Below is a small trained network, with its code and all its weights. Each question gives an input and a target symbol and asks what happens when units are switched off, that is, made to give their printed mean instead of their output.

import numpy as np


def w(rows, s, z=0):
    codes = np.array(rows[::2]) - 128.0
    scale = np.full(codes.shape[1], s)
    scale[-1] = z or s
    return codes * scale


def f(y):
    return y / 2 * (1 + np.tanh(0.7978845608 * (y + 0.044715 * y**3)))


def softmax(a):
    e = np.exp(a - a.max(-1, keepdims=True))
    return e / e.sum(-1, keepdims=True)


def log_softmax(a):
    a = a - a.max(-1, keepdims=True)
    return a - np.log(np.exp(a).sum(-1, keepdims=True))


def net(x, mask):
    ids = ['αβγδεζηλμξπστφω'.index(c) for c in x.split()]
    T = len(ids)
    res = E[ids] + P[:T]
    q, k, v = (res @ M[0].T for M in (Q, K, V))
    z = softmax(np.where(np.tri(T) > 0, q @ k.T / 4**0.5, -1e9)) @ v
    res = res + np.where(mask[0], z, O[0][:, -1]) @ O[0][:, :-1]
    y = f(res @ A[0][:, :-1].T + A[0][:, -1])
    res = res + np.where(mask[1:13], y, B[0][:, -1]) @ B[0][:, :-1]
    return log_softmax(res[-1] @ U[:, :-1].T + U[:, -1])


Q, K, V, O, A, B = {}, {}, {}, {}, {}, {}
E = w([
[199,81,32,60,148,119,144,141,209,147],'α',
[142,34,172,148,157,151,118,111,186,154],'β',
[109,120,137,121,96,155,221,252,123,112],'γ',
[112,49,163,48,151,92,165,115,85,88],'δ',
[50,160,148,168,135,146,210,66,99,197],'ε',
[187,113,75,88,212,108,106,55,149,209],'ζ',
[124,83,112,47,121,135,175,107,194,148],'η',
[186,145,73,147,179,73,167,165,44,134],'λ',
[109,127,195,214,177,147,233,222,124,113],'μ',
[102,172,83,18,186,87,96,146,100,183],'ξ',
[198,61,45,19,132,71,143,111,102,86],'π',
[177,67,158,158,197,168,107,96,70,220],'σ',
[231,34,84,124,196,111,111,182,153,102],'τ',
[155,21,196,123,124,160,163,158,27,146],'φ',
[182,70,114,110,178,166,162,169,141,202],'ω',
],0.016)
P = w([
[188,96,229,65,65,97,138,173,143,234],'0',
[118,112,155,88,208,180,145,85,127,113],'1',
[74,78,135,196,94,118,51,232,144,255],'2',
[107,126,112,114,207,212,161,114,90,113],'3',
[218,198,243,83,92,47,159,251,100,154],'4',
[95,111,101,149,181,211,214,121,17,124],'5',
],0.013)
Q[0] = w([
[2,194,86,156,76,146,14,168,133,76],'H0',
[124,185,81,244,60,141,78,120,134,87],'H0',
[82,62,32,109,197,243,190,81,71,119],'H0',
[43,56,52,196,26,54,84,167,127,223],'H0',
],0.0075)
K[0] = w([
[180,20,153,57,164,164,121,43,158,113],'H0',
[189,30,151,127,144,171,168,53,147,81],'H0',
[81,254,105,81,157,141,244,158,30,132],'H0',
[211,91,216,39,52,87,198,116,117,235],'H0',
],0.0091)
V[0] = w([
[36,114,125,75,31,167,138,140,240,126],'H0',
[211,64,1,94,139,39,72,105,203,109],'H0',
[139,176,26,79,133,73,114,98,64,197],'H0',
[69,70,89,37,120,74,165,201,50,36],'H0',
],0.0095)
O[0] = w([
[100,135,116,183,94,104,90,192,160,158,48],'H0',
[233,160,137,191,168,150,122,111,162,182,36],'H0',
[191,52,151,149,154,71,201,88,118,144,253],'H0',
[199,127,88,174,166,100,64,172,6,148,158],'H0',
],0.015,0.0074)
A[0] = w([
[175,70,172,106,203,192,169,99,45,123,202],'N0',
[136,95,138,136,22,48,132,170,168,221,80],'N1',
[185,53,64,235,111,96,8,92,124,66,137],'N2',
[64,68,101,91,210,194,184,190,64,139,254],'N3',
[136,137,69,160,196,165,120,66,54,6,84],'N4',
[204,97,131,148,230,30,160,86,168,191,70],'N5',
[219,79,121,156,76,18,78,176,117,196,115],'N6',
[114,164,107,92,214,249,161,13,155,71,112],'N7',
[186,195,124,208,46,93,114,86,143,222,77],'N8',
[152,90,66,102,216,184,159,76,109,63,128],'N9',
[90,177,12,180,150,168,168,62,137,2,104],'N10',
[151,134,180,83,125,49,144,214,74,136,166],'N11',
],0.0068,0.0066)
B[0] = w([
[109,200,151,135,72,125,98,64,165,137,250],'N0',
[158,118,255,201,217,95,57,143,97,90,156],'N1',
[96,134,114,67,101,66,163,166,116,163,156],'N2',
[227,145,112,108,129,101,145,106,146,129,232],'N3',
[127,106,108,123,137,153,83,151,229,46,173],'N4',
[116,82,97,191,71,144,129,144,144,134,253],'N5',
[68,180,150,87,170,190,154,108,93,86,205],'N6',
[139,94,146,143,122,108,106,148,44,91,168],'N7',
[157,96,131,110,95,202,151,131,104,94,156],'N8',
[58,166,160,174,170,123,187,209,103,141,191],'N9',
[195,143,152,110,176,164,63,134,218,145,145],'N10',
[84,94,66,134,120,119,116,122,109,178,191],'N11',
],0.01,0.033)
U = w([
[154,92,123,127,184,191,171,203,151,116,140],'α',
[35,75,176,142,96,55,71,143,186,84,94],'β',
[223,96,96,89,45,64,87,175,119,162,187],'γ',
[85,189,158,141,111,74,69,184,95,96,83],'δ',
[130,58,112,28,153,161,204,57,155,102,143],'ε',
[96,2,132,180,188,97,120,81,35,72,57],'ζ',
[189,152,170,98,239,76,132,185,230,229,255],'η',
[215,84,150,178,108,61,68,100,193,50,122],'λ',
[130,169,103,72,113,251,79,115,216,113,169],'μ',
[89,174,73,130,101,55,167,90,207,218,157],'ξ',
[7,165,110,114,32,192,101,177,183,96,61],'π',
[77,214,221,127,230,153,122,136,120,93,78],'σ',
[64,197,167,152,92,154,60,193,229,125,118],'τ',
[125,152,120,103,67,188,125,136,63,65,52],'φ',
[205,208,167,77,226,97,192,170,64,178,122],'ω',
],0.0052,0.0081)

Each question gives the input, a string of symbols that net reads in full, and the target symbol t.
The units are the heads (4 rows each of Q, K, V and O) and the neurons (one row each of A and B). Each row of codes is followed by its name. A weight is (code - 128) times the scale printed after its matrix; where a second scale follows, it is the last column's (O, A, B and U).
mask holds one flag per unit, heads first, then neurons. A switched-off unit (its flag False) gives its mean, the last column of its rows in O or B, instead of its output. The means were averaged over made-up inputs and are rounded, as every weight is.
A unit's drop is (log p(t) with every unit on - log p(t) with that unit switched off) / (log p(t) with every unit on - log p(t) with every unit switched off).
The circuit of an input: a set's keep is (log p(t) with only the set's units on - log p(t) with every unit switched off) / (log p(t) with every unit on - log p(t) with every unit switched off). Starting from the 12 units with the biggest drops (on a tie, the unit counted first), units are removed one at a time, each time the one whose removal leaves the highest keep (on an exact tie, the one counted first), for as long as the keep stays at least 0.8.
circuit, biggest first: the units of the circuit, biggest drop first
unit that matters most: the unit with the biggest drop
top k neurons: the k neurons with the biggest drops, biggest first
input λ ζ ε, target ξ: circuit, biggest first => H0; N0; N1
input β γ ξ, target τ: circuit, biggest first => H0; N1
input λ ε μ, target ξ: circuit, biggest first => H0; N0; N1; N7
input σ ξ α σ ξ β, target ξ: circuit, biggest first => N0; H0; N2; N7
input π ξ ξ, target φ: top 3 neurons => N6; N5; N8
input ξ λ μ σ ζ λ, target λ: top 3 neurons => N4; N0; N3
input ζ ξ φ γ, target γ: circuit, biggest first => H0; N6; N3
input ε γ γ, target β: top 2 neurons => N1; N6
input λ λ σ σ φ ζ, target λ: unit that matters most => N4
input λ γ σ, target ξ: circuit, biggest first => H0; N0; N1; N8
input σ ε ξ ξ ε σ, target ε: circuit, biggest first => H0; N3
input α λ η ω ε, target σ: top 3 neurons => N1; N5; N3
input ζ λ ξ, target λ: circuit, biggest first => H0; N9; N5; N1
input α ε π ζ σ σ, target ε: circuit, biggest first => H0; N3; N5
input δ ζ ξ μ, target μ: circuit, biggest first => H0; N10; N3
input ζ ξ γ ξ ω τ, target ξ: top 2 neurons => N0; N2
input γ λ ω ξ ε, target η: unit that matters most => N6
input ξ ω μ ε, target ε: top 4 neurons => N3; N0; N5; N1
input ε ξ λ, target β: top 2 neurons => N1; N6
input ξ ξ λ, target ζ: top neuron => N6
